Below is a small trained network, with its code and all its weights. Each question gives an input and a target symbol and asks what happens when units are switched off, that is, made to give their printed mean instead of their output.

import numpy as np


def w(rows, s, z=0):
    codes = np.array(rows[::2]) - 128.0
    scale = np.full(codes.shape[1], s)
    scale[-1] = z or s
    return codes * scale


def softmax(a):
    e = np.exp(a - a.max(-1, keepdims=True))
    return e / e.sum(-1, keepdims=True)


def log_softmax(a):
    a = a - a.max(-1, keepdims=True)
    return a - np.log(np.exp(a).sum(-1, keepdims=True))


def net(x, mask):
    ids = ['αγδεηλσφω'.index(c) for c in x.split()]
    T = len(ids)
    res = E[ids] + P[:T]
    u = 0
    for l in range(3):
        r = res
        for j in range(2):
            rows = slice(2 * j, 2 * j + 2)
            q, k, v = (r @ M[l][rows].T for M in (Q, K, V))
            z = softmax(np.where(np.tri(T) > 0, q @ k.T / 2**0.5, -1e9)) @ v
            o = O[l][rows]
            res = res + np.where(mask[u + j], z, o[:, -1]) @ o[:, :-1]
        u += 2
    return log_softmax(res[-1] @ U[:, :-1].T + U[:, -1])


Q, K, V, O = {}, {}, {}, {}
E = w([
[135,186,107,127,133,107,179,119,215,143],'α',
[95,109,128,72,134,122,153,130,179,124],'γ',
[79,250,138,66,22,103,126,145,149,165],'δ',
[105,204,133,138,135,65,140,138,135,86],'ε',
[70,130,104,97,98,159,143,102,151,117],'η',
[127,145,44,89,168,120,158,148,119,133],'λ',
[104,101,95,136,117,48,158,172,139,85],'σ',
[126,140,141,127,196,68,165,185,151,148],'φ',
[141,89,152,94,161,171,184,164,150,202],'ω',
],0.016)
P = w([
[99,63,219,209,88,146,178,120,92,2],'0',
[227,165,99,145,139,198,144,177,206,163],'1',
[180,157,91,150,140,165,124,177,195,147],'2',
[150,126,97,140,133,148,131,172,180,133],'3',
[134,112,101,129,130,142,130,168,171,145],'4',
[113,109,114,126,123,131,141,165,154,130],'5',
[106,103,115,103,119,135,160,169,149,132],'6',
[97,120,114,124,134,125,159,164,141,137],'7',
[81,100,120,103,125,134,151,181,125,120],'8',
[79,107,141,93,147,149,170,173,131,145],'9',
[65,117,149,99,133,132,181,155,136,129],'10',
],0.01)
Q[0] = w([
[52,192,67,36,106,131,103,163,182,113],'0.h0',
[121,92,176,162,181,100,2,56,69,152],'0.h0',
[154,119,67,153,142,146,178,154,138,100],'0.h1',
[114,106,157,162,88,120,187,202,241,129],'0.h1',
],0.0088)
K[0] = w([
[139,52,201,166,84,117,153,54,127,74],'0.h0',
[140,170,40,109,129,180,4,187,172,148],'0.h0',
[172,93,127,142,136,120,255,130,85,85],'0.h1',
[120,105,236,169,92,119,151,121,167,124],'0.h1',
],0.0091)
V[0] = w([
[110,144,157,203,170,126,113,150,12,119],'0.h0',
[135,2,207,61,80,106,129,222,67,172],'0.h0',
[146,88,227,205,167,131,113,127,228,106],'0.h1',
[99,152,61,78,222,129,171,194,200,89],'0.h1',
],0.007)
O[0] = w([
[75,202,189,169,206,139,204,124,132,177,170],'0.h0',
[63,195,85,162,131,204,79,155,159,137,231],'0.h0',
[160,176,156,140,180,163,8,144,108,75,86],'0.h1',
[101,94,196,99,105,134,131,178,185,120,252],'0.h1',
],0.011,0.003)
Q[1] = w([
[2,211,193,110,96,177,165,210,163,114],'1.h0',
[212,51,190,136,63,27,132,138,176,189],'1.h0',
[71,130,97,122,112,153,118,221,196,157],'1.h1',
[170,100,32,101,84,157,140,74,103,162],'1.h1',
],0.0087)
K[1] = w([
[129,129,223,181,118,92,248,71,36,52],'1.h0',
[3,202,95,69,68,159,62,103,102,191],'1.h0',
[124,58,172,159,198,229,90,85,142,41],'1.h1',
[173,112,127,15,93,252,78,189,215,190],'1.h1',
],0.0066)
V[1] = w([
[177,113,76,174,109,192,129,112,116,237],'1.h0',
[162,150,149,171,92,128,150,2,71,77],'1.h0',
[175,179,74,36,86,129,104,195,200,133],'1.h1',
[110,85,108,156,85,111,176,134,100,110],'1.h1',
],0.0086)
O[1] = w([
[80,197,115,86,146,142,177,182,2,85,12],'1.h0',
[103,153,14,116,70,76,195,117,55,209,152],'1.h0',
[85,68,253,158,122,90,82,178,139,200,122],'1.h1',
[168,80,149,169,106,251,104,233,151,101,132],'1.h1',
],0.0084,0.011)
Q[2] = w([
[101,127,94,116,139,115,56,100,2,106],'2.h0',
[142,104,103,142,139,28,119,150,120,113],'2.h0',
[180,190,157,131,67,132,100,157,100,132],'2.h1',
[173,93,129,196,201,167,129,135,84,62],'2.h1',
],0.0091)
K[2] = w([
[112,148,82,75,149,110,68,254,175,222],'2.h0',
[120,183,68,113,108,69,141,56,160,166],'2.h0',
[173,204,166,141,115,86,125,181,120,183],'2.h1',
[174,57,64,110,212,60,141,154,92,131],'2.h1',
],0.0071)
V[2] = w([
[225,56,35,55,101,254,59,51,71,55],'2.h0',
[95,124,190,46,172,193,144,130,89,88],'2.h0',
[18,154,85,64,29,110,159,104,110,150],'2.h1',
[174,139,112,63,147,77,77,89,137,124],'2.h1',
],0.0058)
O[2] = w([
[95,80,48,34,139,37,84,253,133,9,125],'2.h0',
[79,136,90,123,172,74,143,117,246,195,40],'2.h0',
[166,106,118,169,172,192,57,112,89,115,254],'2.h1',
[193,101,149,27,150,162,154,46,178,192,108],'2.h1',
],0.0067,0.0085)
U = w([
[213,159,131,177,137,242,60,157,140,22,255],'α',
[128,78,59,142,130,80,41,131,164,192,170],'γ',
[46,120,96,111,50,82,254,180,152,185,154],'δ',
[157,143,168,62,108,122,113,129,94,98,82],'ε',
[75,187,111,106,164,138,97,134,94,106,88],'η',
[135,144,125,146,133,126,136,91,153,129,14],'λ',
[131,131,63,96,125,124,81,166,91,99,51],'σ',
[130,126,112,199,128,140,83,154,81,155,156],'φ',
[173,119,73,125,126,114,152,99,109,131,68],'ω',
],0.0052,0.0036)

Each question gives the input, a string of symbols that net reads in full, and the target symbol t.
The units are the heads (2 rows each of Q, K, V and O). Each row of codes is followed by its name. A weight is (code - 128) times the scale printed after its matrix; where a second scale follows, it is the last column's (O and U).
mask holds one flag per head, layer by layer. A switched-off head (its flag False) gives its mean, the last column of its rows in O, instead of its output. The means were averaged over made-up inputs and are rounded, as every weight is.
A unit's drop is (log p(t) with every unit on - log p(t) with that unit switched off) / (log p(t) with every unit on - log p(t) with every unit switched off).
The circuit of an input: a set's keep is (log p(t) with only the set's units on - log p(t) with every unit switched off) / (log p(t) with every unit on - log p(t) with every unit switched off). Starting from all 6 units, units are removed one at a time, each time the one whose removal leaves the highest keep (on an exact tie, the one counted first), for as long as the keep stays at least 0.8.
circuit, biggest first: the units of the circuit, biggest drop first
unit that matters most: the unit with the biggest drop
heads that matter: for each layer, one digit per head in row order, 1 if its drop is at least 0.15 and else 0, layers parted by /
drop when u is switched off: that unit's drop, to one decimal
input ε φ δ ε γ ω δ, target ω: heads that matter	11 / 11 / 01
input σ δ η λ λ λ η η λ ω, target α: circuit, biggest first	1.h1
input ω ε γ ε δ α ω δ δ, target η: circuit, biggest first	0.h0, 1.h0, 1.h1, 0.h1
input δ ε λ γ δ ω δ α ω ε, target φ: heads that matter	01 / 11 / 11
input α δ σ δ δ δ, target ε: heads that matter	10 / 10 / 10
input λ γ δ φ γ, target δ: circuit, biggest first	2.h1, 2.h0, 1.h1, 0.h0
input φ α δ δ ω, target λ: circuit, biggest first	2.h1, 0.h0, 2.h0, 1.h0
input δ ε δ γ δ α λ α, target φ: circuit, biggest first	1.h1, 1.h0, 2.h1, 0.h1
input δ δ λ, target φ: circuit, biggest first	1.h1, 1.h0, 0.h1, 2.h1
input η φ η γ, target σ: heads that matter	01 / 01 / 10
input δ ε δ γ δ η, target φ: circuit, biggest first	1.h1, 2.h1, 2.h0
input φ δ γ η λ, target λ: circuit, biggest first	2.h1, 0.h0, 1.h0, 2.h0
input λ λ φ, target δ: heads that matter	00 / 00 / 11
input ε ω γ δ ε δ λ ε, target ω: heads that matter	11 / 11 / 00
input α γ φ ω, target ε: circuit, biggest first	2.h1, 0.h0, 1.h0, 0.h1
input λ δ λ λ δ δ δ φ, target δ: heads that matter	01 / 01 / 11
input λ ε φ ε, target δ: circuit, biggest first	2.h1, 0.h0
input α η δ γ δ λ α ε δ γ, target ε: heads that matter	11 / 10 / 11
input γ δ ω δ, target γ: heads that matter	11 / 10 / 10
input σ δ λ δ λ η γ, target α: heads that matter	10 / 01 / 00
input φ ω λ δ α η η λ λ ε, target λ: unit that matters most	0.h1
input η ε φ γ δ δ δ φ, target σ: circuit, biggest first	2.h0, 1.h1, 0.h1
input η δ φ λ γ ω, target σ: drop when 1.h0 is switched off	0.1
input δ ε λ δ δ δ γ α λ, target φ: drop when 1.h0 is switched off	0.6
input ω δ γ δ η γ, target η: drop when 0.h1 is switched off	0.2
